Below are the code and all the weights of a small trained network. Each question names an input and a target symbol and asks about switching units off, where a switched-off unit gives its printed mean instead of its output.

import numpy as np


def w(rows, s, z=0):
    codes = np.array(rows[::2]) - 128.0
    scale = np.full(codes.shape[1], s)
    scale[-1] = z or s
    return codes * scale


def norm(h):
    return h / np.sqrt((h * h).mean(-1, keepdims=True) + 1e-5)


def f(y):
    return y / 2 * (1 + np.tanh(0.7978845608 * (y + 0.044715 * y**3)))


def softmax(a):
    e = np.exp(a - a.max(-1, keepdims=True))
    return e / e.sum(-1, keepdims=True)


def log_softmax(a):
    a = a - a.max(-1, keepdims=True)
    return a - np.log(np.exp(a).sum(-1, keepdims=True))


def net(x, mask):
    ids = ['αγζηλμσφω'.index(c) for c in x.split()]
    T = len(ids)
    res = E[ids] + P[:T]
    u = 0
    for l in range(3):
        r = norm(res)
        for j in range(2):
            rows = slice(2 * j, 2 * j + 2)
            q, k, v = (r @ M[l][rows].T for M in (Q, K, V))
            z = softmax(np.where(np.tri(T) > 0, q @ k.T / 2**0.5, -1e9)) @ v
            o = O[l][rows]
            res = res + np.where(mask[u + j], z, o[:, -1]) @ o[:, :-1]
        u += 2
        y = f(norm(res) @ A[l][:, :-1].T + A[l][:, -1])
        res = res + np.where(mask[u : u + 4], y, B[l][:, -1]) @ B[l][:, :-1]
        u += 4
    return log_softmax(norm(res)[-1] @ U[:, :-1].T + U[:, -1])


Q, K, V, O, A, B = {}, {}, {}, {}, {}, {}
E = w([
[137,128,115,118],'α',
[105,59,254,167],'γ',
[142,161,111,98],'ζ',
[177,168,95,72],'η',
[107,126,113,137],'λ',
[172,152,108,83],'μ',
[132,15,112,144],'σ',
[178,87,231,67],'φ',
[161,84,237,79],'ω',
],0.0066)
P = w([
[112,116,176,101],'0',
[238,44,35,166],'1',
[108,194,114,255],'2',
[193,133,112,78],'3',
[231,78,47,188],'4',
[107,225,157,194],'5',
[201,130,118,85],'6',
[184,41,45,186],'7',
],0.0067)
Q[0] = w([
[32,96,137,219],'0.h1',
[217,2,15,155],'0.h1',
[121,42,122,51],'0.h2',
[173,90,80,215],'0.h2',
],0.0052)
K[0] = w([
[11,124,177,93],'0.h1',
[164,155,148,97],'0.h1',
[185,168,128,136],'0.h2',
[2,159,122,169],'0.h2',
],0.0073)
V[0] = w([
[110,156,144,135],'0.h1',
[26,196,110,110],'0.h1',
[2,156,97,175],'0.h2',
[195,79,62,171],'0.h2',
],0.0072)
O[0] = w([
[119,144,88,3,95],'0.h1',
[193,199,151,152,2],'0.h1',
[223,56,149,74,64],'0.h2',
[74,131,70,88,181],'0.h2',
],0.0055,0.0051)
A[0] = w([
[160,180,158,2,117],'0.n1',
[210,119,153,193,253],'0.n2',
[75,58,207,93,229],'0.n3',
[144,118,88,54,132],'0.n4',
],0.0096,0.0025)
B[0] = w([
[69,202,66,182,140],'0.n1',
[93,137,81,23,198],'0.n2',
[163,145,54,163,254],'0.n3',
[58,2,139,173,157],'0.n4',
],0.0072,0.0046)
Q[1] = w([
[74,227,110,254],'1.h1',
[180,131,58,161],'1.h1',
[102,244,146,146],'1.h2',
[152,152,156,54],'1.h2',
],0.0098)
K[1] = w([
[187,122,189,176],'1.h1',
[235,243,65,186],'1.h1',
[254,148,78,18],'1.h2',
[82,48,57,76],'1.h2',
],0.0069)
V[1] = w([
[71,171,179,79],'1.h1',
[39,253,189,99],'1.h1',
[76,134,119,16],'1.h2',
[89,95,14,119],'1.h2',
],0.0048)
O[1] = w([
[62,141,80,55,54],'1.h1',
[3,131,48,159,57],'1.h1',
[117,60,158,69,83],'1.h2',
[58,80,163,223,254],'1.h2',
],0.0061,0.0038)
A[1] = w([
[164,253,74,81,43],'1.n1',
[77,45,126,183,250],'1.n2',
[169,92,52,62,103],'1.n3',
[98,194,139,2,101],'1.n4',
],0.0067,0.0023)
B[1] = w([
[91,48,254,151,120],'1.n1',
[84,201,103,16,254],'1.n2',
[161,220,84,180,149],'1.n3',
[123,122,204,61,124],'1.n4',
],0.0064,0.0072)
Q[2] = w([
[189,199,252,103],'2.h1',
[95,206,79,254],'2.h1',
[94,180,135,202],'2.h2',
[176,146,66,48],'2.h2',
],0.0056)
K[2] = w([
[128,54,89,85],'2.h1',
[188,87,232,152],'2.h1',
[129,255,184,186],'2.h2',
[89,61,31,44],'2.h2',
],0.007)
V[2] = w([
[182,3,28,126],'2.h1',
[191,175,204,85],'2.h1',
[107,197,63,113],'2.h2',
[80,251,26,38],'2.h2',
],0.0046)
O[2] = w([
[110,54,254,179,184],'2.h1',
[132,127,88,138,3],'2.h1',
[155,134,187,204,212],'2.h2',
[154,65,192,134,242],'2.h2',
],0.0063,0.0025)
A[2] = w([
[97,8,141,156,21],'2.n1',
[66,144,237,143,252],'2.n2',
[92,49,99,174,97],'2.n3',
[187,67,254,109,66],'2.n4',
],0.006,0.0027)
B[2] = w([
[33,133,251,254,185],'2.n1',
[150,61,50,64,251],'2.n2',
[88,183,199,144,228],'2.n3',
[68,240,175,68,136],'2.n4',
],0.0063,0.0026)
U = w([
[162,38,136,74,89],'α',
[255,149,177,135,239],'γ',
[71,156,121,82,87],'ζ',
[66,182,120,129,62],'η',
[155,131,179,10,254],'λ',
[69,151,123,120,41],'μ',
[73,65,235,208,135],'σ',
[126,182,98,174,61],'φ',
[114,223,101,175,103],'ω',
],0.0096,0.0045)

Each question gives the input, a string of symbols that net reads in full, and the target symbol t.
The units are the heads (2 rows each of Q, K, V and O) and the neurons (one row each of A and B). Each row of codes is followed by its name. A weight is (code - 128) times the scale printed after its matrix; where a second scale follows, it is the last column's (O, A, B and U).
mask holds one flag per unit, layer by layer, with each layer's heads first. A switched-off unit (its flag False) gives its mean, the last column of its rows in O or B, instead of its output. The means were averaged over made-up inputs and are rounded, as every weight is.
A unit's drop is (log p(t) with every unit on - log p(t) with that unit switched off) / (log p(t) with every unit on - log p(t) with every unit switched off).
The circuit of an input: a set's keep is (log p(t) with only the set's units on - log p(t) with every unit switched off) / (log p(t) with every unit on - log p(t) with every unit switched off). Starting from the 12 units with the biggest drops (on a tie, the unit counted first), units are removed one at a time, each time the one whose removal leaves the highest keep (on an exact tie, the one counted first), for as long as the keep stays at least 0.8.
units of the circuit, in order: the units of the circuit, biggest drop first
unit that matters most: the unit with the biggest drop
k most important neurons of layer l: the k neurons of layer l with the biggest drops, biggest first
drop when u is switched off: that unit's drop, to one decimal
input γ σ σ γ ζ λ, target γ: 2 most important neurons of layer 2 -> 2.n1; 2.n2
input λ γ γ σ ζ η, target λ: unit that matters most -> 0.n3
input ω ω λ ζ α, target α: units of the circuit, in order -> 0.n2; 0.h2; 2.h2
input σ σ γ ζ ω η, target σ: units of the circuit, in order -> 1.n2; 2.h1; 0.n3
input σ μ μ σ σ φ, target σ: units of the circuit, in order -> 2.h1; 0.n3; 2.n2; 1.n2
input ω σ γ γ, target γ: 2 most important neurons of layer 0 -> 0.n3; 0.n1
input ω λ σ η γ γ σ, target γ: units of the circuit, in order -> 1.h2; 1.n3; 1.h1
input μ γ λ λ μ, target α: 2 most important neurons of layer 0 -> 0.n4; 0.n2
input λ σ σ α γ ζ, target λ: 2 most important neurons of layer 2 -> 2.n2; 2.n4
input σ λ λ ω μ, target α: units of the circuit, in order -> 0.n4; 0.n3
input λ η σ, target λ: 2 most important neurons of layer 0 -> 0.n2; 0.n3
input γ γ γ φ μ φ, target γ: 2 most important neurons of layer 0 -> 0.n3; 0.n4
input σ σ ω σ λ γ σ η, target γ: 2 most important neurons of layer 0 -> 0.n1; 0.n2
input ω μ λ ω η, target α: unit that matters most -> 2.h1
input λ μ σ η ζ λ σ λ, target α: 2 most important neurons of layer 0 -> 0.n3; 0.n2
input λ σ γ, target λ: 2 most important neurons of layer 0 -> 0.n2; 0.n4
input η φ ω σ σ ω φ, target ω: 2 most important neurons of layer 0 -> 0.n3; 0.n1
input σ σ λ γ λ γ α γ, target γ: 2 most important neurons of layer 0 -> 0.n4; 0.n1
input λ α λ σ, target σ: 3 most important neurons of layer 2 -> 2.n1; 2.n2; 2.n3
input λ σ ω, target λ: unit that matters most -> 0.n2
input γ σ η, target γ: 3 most important neurons of layer 0 -> 0.n3; 0.n4; 0.n1
input μ λ λ γ λ, target α: drop when 0.n2 is switched off -> 2.2
input γ σ μ, target γ: drop when 1.n3 is switched off -> 0.0
input σ σ ζ, target σ: drop when 2.h1 is switched off -> 0.9
